Below is a small trained network, with its code and all its weights. Each question gives an input and a target symbol and asks what happens when units are switched off, that is, made to give their printed mean instead of their output.

import numpy as np


def w(rows, s, z=0):
    codes = np.array(rows[::2]) - 128.0
    scale = np.full(codes.shape[1], s)
    scale[-1] = z or s
    return codes * scale


def norm(h):
    return h / np.sqrt((h * h).mean(-1, keepdims=True) + 1e-5)


def f(y):
    return np.maximum(y, 0)


def softmax(a):
    e = np.exp(a - a.max(-1, keepdims=True))
    return e / e.sum(-1, keepdims=True)


def log_softmax(a):
    a = a - a.max(-1, keepdims=True)
    return a - np.log(np.exp(a).sum(-1, keepdims=True))


def net(x, mask):
    ids = ['ΛΩαγεζημστ'.index(c) for c in x.split()]
    T = len(ids)
    res = E[ids] + P[:T]
    u = 0
    for l in range(2):
        q, k, v = (norm(res) @ M[l].T for M in (Q, K, V))
        z = softmax(np.where(np.tri(T) > 0, q @ k.T / 3**0.5, -1e9)) @ v
        res = res + np.where(mask[u], z, O[l][:, -1]) @ O[l][:, :-1]
        u += 1
        y = f(norm(res) @ A[l][:, :-1].T + A[l][:, -1])
        res = res + np.where(mask[u : u + 4], y, B[l][:, -1]) @ B[l][:, :-1]
        u += 4
    return log_softmax(norm(res)[-1] @ U[:, :-1].T + U[:, -1])


Q, K, V, O, A, B = {}, {}, {}, {}, {}, {}
E = w([
[111,122,190,135,73,170],'Λ',
[138,199,192,73,107,159],'Ω',
[110,113,103,47,151,109],'α',
[169,127,159,113,138,113],'γ',
[70,141,109,53,234,124],'ε',
[183,85,98,126,57,145],'ζ',
[70,100,109,220,122,124],'η',
[86,23,122,219,119,68],'μ',
[86,94,196,172,87,83],'σ',
[3,18,119,200,86,110],'τ',
],0.013)
P = w([
[121,141,118,124,101,68],'0',
[52,98,106,41,117,114],'1',
[5,156,94,158,100,236],'2',
[140,39,206,61,164,185],'3',
[100,101,102,25,101,104],'4',
[46,180,136,184,117,166],'5',
[190,46,169,144,183,169],'6',
[110,82,58,66,100,116],'7',
[43,171,180,213,88,153],'8',
],0.014)
Q[0] = w([
[23,228,133,171,108,2],'0.h1',
[179,31,176,146,145,129],'0.h1',
[161,149,49,128,51,89],'0.h1',
],0.0087)
K[0] = w([
[102,56,184,97,110,201],'0.h1',
[155,147,123,123,126,5],'0.h1',
[76,97,97,133,30,178],'0.h1',
],0.011)
V[0] = w([
[51,210,68,109,25,123],'0.h1',
[67,69,180,2,119,229],'0.h1',
[12,92,118,115,54,246],'0.h1',
],0.0049)
O[0] = w([
[108,145,129,4,184,137,183],'0.h1',
[53,74,129,181,183,136,221],'0.h1',
[41,138,121,112,254,124,254],'0.h1',
],0.009,0.0047)
A[0] = w([
[185,66,100,173,200,204,109],'0.n1',
[142,117,162,80,177,255,174],'0.n2',
[29,148,40,226,126,132,67],'0.n3',
[220,82,156,104,60,113,252],'0.n4',
],0.0075,0.0042)
B[0] = w([
[86,61,203,35,117,92,160],'0.n1',
[146,132,153,254,157,21,219],'0.n2',
[53,92,203,54,163,162,254],'0.n3',
[109,158,170,164,182,202,189],'0.n4',
],0.0095,0.0063)
Q[1] = w([
[33,167,77,108,86,142],'1.h1',
[110,188,86,184,12,93],'1.h1',
[5,187,61,51,107,124],'1.h1',
],0.011)
K[1] = w([
[27,62,126,195,177,166],'1.h1',
[183,52,149,122,187,236],'1.h1',
[45,70,152,122,254,152],'1.h1',
],0.011)
V[1] = w([
[113,125,33,92,127,118],'1.h1',
[182,69,99,128,174,245],'1.h1',
[145,173,166,67,85,178],'1.h1',
],0.012)
O[1] = w([
[227,53,120,79,163,144,104],'1.h1',
[57,11,239,71,165,144,2],'1.h1',
[70,99,77,30,251,116,72],'1.h1',
],0.012,0.0067)
A[1] = w([
[158,163,146,187,161,192,51],'1.n1',
[29,189,186,208,129,245,4],'1.n2',
[224,173,77,186,102,177,58],'1.n3',
[108,161,51,36,62,134,13],'1.n4',
],0.011,0.0033)
B[1] = w([
[72,41,85,115,175,72,147],'1.n1',
[188,124,209,118,162,144,254],'1.n2',
[110,108,165,54,48,163,158],'1.n3',
[200,8,159,145,204,88,138],'1.n4',
],0.017,0.013)
U = w([
[97,124,80,230,71,129,174],'Λ',
[88,168,88,137,196,98,122],'Ω',
[208,60,110,122,197,124,53],'α',
[169,163,219,99,191,201,107],'γ',
[203,61,150,81,98,181,70],'ε',
[42,111,139,56,128,120,117],'ζ',
[159,158,92,97,94,187,254],'η',
[154,171,186,244,60,220,112],'μ',
[77,229,129,178,105,137,159],'σ',
[163,90,207,246,143,87,64],'τ',
],0.012,0.0075)

Each question gives the input, a string of symbols that net reads in full, and the target symbol t.
The units are the heads (3 rows each of Q, K, V and O) and the neurons (one row each of A and B). Each row of codes is followed by its name. A weight is (code - 128) times the scale printed after its matrix; where a second scale follows, it is the last column's (O, A, B and U).
mask holds one flag per unit, layer by layer, with each layer's heads first. A switched-off unit (its flag False) gives its mean, the last column of its rows in O or B, instead of its output. The means were averaged over made-up inputs and are rounded, as every weight is.
A unit's drop is (log p(t) with every unit on - log p(t) with that unit switched off) / (log p(t) with every unit on - log p(t) with every unit switched off).
The circuit of an input: a set's keep is (log p(t) with only the set's units on - log p(t) with every unit switched off) / (log p(t) with every unit on - log p(t) with every unit switched off). Starting from all 10 units, units are removed one at a time, each time the one whose removal leaves the highest keep (on an exact tie, the one counted first), for as long as the keep stays at least 0.8.
circuit, biggest first: the units of the circuit, biggest drop first
unit that matters most: the unit with the biggest drop
k most important neurons: the k neurons with the biggest drops, biggest first
top k neurons in layer l: the k neurons of layer l with the biggest drops, biggest first
input Ω τ η μ, target Ω: circuit, biggest first => 1.h1, 0.h1, 1.n2
input μ Λ γ Λ γ ε α, target μ: circuit, biggest first => 1.h1, 0.h1
input ζ ε γ Ω η γ γ, target ζ: unit that matters most => 0.h1
input σ σ α γ τ Ω σ, target σ: 3 most important neurons => 0.n3, 0.n2, 0.n4
input ζ α η σ γ η α, target ζ: circuit, biggest first => 0.h1, 1.h1, 0.n4, 0.n3
input μ σ Ω η γ Λ η, target μ: circuit, biggest first => 0.h1, 1.h1
input γ γ τ Λ ε, target Ω: top 2 neurons in layer 0 => 0.n4, 0.n3
input η η Ω σ σ η γ, target η: circuit, biggest first => 0.h1, 1.h1, 1.n3
input Ω γ α ζ, target Ω: circuit, biggest first => 1.h1, 1.n2, 0.n2
input τ Λ ε μ α, target α: 2 most important neurons => 1.n4, 0.n4
input ζ η η ζ ζ σ τ, target ζ: circuit, biggest first => 1.h1, 0.h1, 0.n4, 0.n3
input ζ η α ζ, target ζ: 2 most important neurons => 0.n4, 0.n2
input μ σ η Ω, target μ: 2 most important neurons => 0.n3, 0.n4
input η ε η γ τ η η, target η: 2 most important neurons => 0.n3, 1.n3
input τ α τ τ σ γ γ, target τ: circuit, biggest first => 0.n2, 1.n2
input Ω τ α α γ, target η: unit that matters most => 0.n3
input γ σ γ Λ γ η, target γ: top 2 neurons in layer 0 => 0.n3, 0.n2
input Ω σ Λ γ τ μ η, target Ω: 2 most important neurons => 1.n2, 0.n3
input ε Λ τ Λ, target ε: 3 most important neurons => 0.n3, 0.n4, 1.n3
input μ τ τ ε σ μ τ, target μ: circuit, biggest first => 0.h1, 1.h1
input Λ ε ε Λ, target Λ: 4 most important neurons => 0.n3, 0.n2, 0.n4, 1.n2
input η τ σ, target γ: circuit, biggest first => 1.n2
input γ α γ σ ε γ η, target γ: circuit, biggest first => 0.h1, 0.n4, 1.h1, 1.n2
input η τ τ η μ, target Λ: 2 most important neurons => 1.n2, 1.n3
input α τ τ α μ γ σ, target α: circuit, biggest first => 0.n2, 1.h1, 0.h1, 1.n2
input τ α σ α Ω, target σ: circuit, biggest first => 0.n2, 1.n2, 0.n3
input γ Ω τ, target γ: unit that matters most => 1.n2
input α η η τ Λ, target μ: top 3 neurons in layer 1 => 1.n1, 1.n4, 1.n2
